Here is a tiny trained network, its code and every weight. The questions are about switching its units off for an input and a class, where a switched-off unit gives its printed mean instead of its output.

import numpy as np


def w(rows, s, z=0):
    codes = np.array(rows[::2]) - 128.0
    scale = np.full(codes.shape[1], s)
    scale[-1] = z or s
    return codes * scale


def f(y):
    return np.maximum(y, 0)


def log_softmax(a):
    a = a - a.max(-1, keepdims=True)
    return a - np.log(np.exp(a).sum(-1, keepdims=True))


def net(x, mask):
    res = np.array(x, float).reshape(1, 8) / 4 @ E
    y = f(res @ A[0][:, :-1].T + A[0][:, -1])
    res = res + np.where(mask, y, B[0][:, -1]) @ B[0][:, :-1]
    return log_softmax(res[-1] @ U[:, :-1].T + U[:, -1])


A, B = {}, {}
E = w([
[17,109,167,189],'x0',
[127,123,127,127],'x1',
[128,129,128,129],'x2',
[128,128,128,128],'x3',
[128,127,129,128],'x4',
[72,163,8,116],'x5',
[68,172,174,22],'x6',
[128,125,127,127],'x7',
],0.015)
A[0] = w([
[212,98,211,137,248],'n1',
[146,56,186,208,112],'n2',
[114,146,214,55,170],'n3',
[66,142,37,108,136],'n4',
[36,176,112,61,103],'n5',
[8,127,195,158,109],'n6',
[128,118,193,109,116],'n7',
[131,147,85,223,154],'n8',
[128,86,82,155,115],'n9',
[219,128,89,173,154],'n10',
[232,136,59,117,186],'n11',
[201,113,140,75,138],'n12',
[133,132,155,145,93],'n13',
[210,117,192,168,169],'n14',
[189,195,75,81,175],'n15',
[164,116,160,182,132],'n16',
[170,95,90,220,207],'n17',
],0.015,0.011)
B[0] = w([
[114,232,164,123,253],'n1',
[79,153,159,150,205],'n2',
[190,133,176,96,224],'n3',
[137,132,19,143,207],'n4',
[150,167,77,131,204],'n5',
[161,136,156,214,220],'n6',
[132,100,169,124,176],'n7',
[84,54,115,187,199],'n8',
[135,106,134,138,164],'n9',
[169,160,114,212,208],'n10',
[234,105,121,130,234],'n11',
[146,218,132,91,200],'n12',
[122,111,126,144,141],'n13',
[105,233,105,151,217],'n14',
[185,77,117,87,221],'n15',
[118,162,135,153,177],'n16',
[97,107,131,254,225],'n17',
],0.015,0.022)
U = w([
[122,215,72,159,235],'0',
[134,178,176,13,76],'1',
[179,76,95,165,40],'2',
[146,121,60,4,91],'3',
[11,148,188,163,20],'4',
[156,126,231,146,255],'5',
[27,51,71,164,109],'6',
],0.016,0.0046)

Each question gives the input, the list of numbers given to net, and the class t.
The units are the neurons (one row each of A and B). Each row of codes is followed by its name. A weight is (code - 128) times the scale printed after its matrix; where a second scale follows, it is the last column's (A, B and U).
mask holds one flag per neuron, in row order. A switched-off neuron (its flag False) gives its mean, the last column of its row in B, instead of its output. The means were averaged over made-up inputs and are rounded, as every weight is.
A unit's drop is (log p(t) with every unit on - log p(t) with that unit switched off) / (log p(t) with every unit on - log p(t) with every unit switched off).
The circuit of an input: a set's keep is (log p(t) with only the set's units on - log p(t) with every unit switched off) / (log p(t) with every unit on - log p(t) with every unit switched off). Starting from the 12 units with the biggest drops (on a tie, the unit counted first), units are removed one at a time, each time the one whose removal leaves the highest keep (on an exact tie, the one counted first), for as long as the keep stays at least 0.8.
units of the circuit, in order: the units of the circuit, biggest drop first
most important unit: the unit with the biggest drop
k most important neurons: the k neurons with the biggest drops, biggest first
drop of u: that unit's drop, to one decimal
input [1,-1,-2,-1,5,3,-7,4], class 6: most important unit => n8
input [1,-8,1,5,-5,8,-6,-5], class 6: units of the circuit, in order => [n8 n17]
input [1,8,7,-1,-1,-5,7,6], class 5: 3 most important neurons => [n6 n7 n4]
input [3,7,-2,-8,2,0,7,-2], class 5: 2 most important neurons => [n3 n6]
input [-1,7,3,6,0,1,-7,-4], class 2: 3 most important neurons => [n8 n11 n12]
input [7,-6,-1,8,4,-2,0,7], class 4: 2 most important neurons => [n11 n15]
input [3,-6,2,6,-6,0,8,3], class 5: 2 most important neurons => [n3 n6]
input [-2,8,-3,3,-6,1,2,1], class 3: drop of n12 => 0.0
input [-1,4,-5,8,-3,-4,1,-2], class 1: drop of n17 => 0.2
input [0,0,-2,8,6,8,4,3], class 3: drop of n1 => 0.1
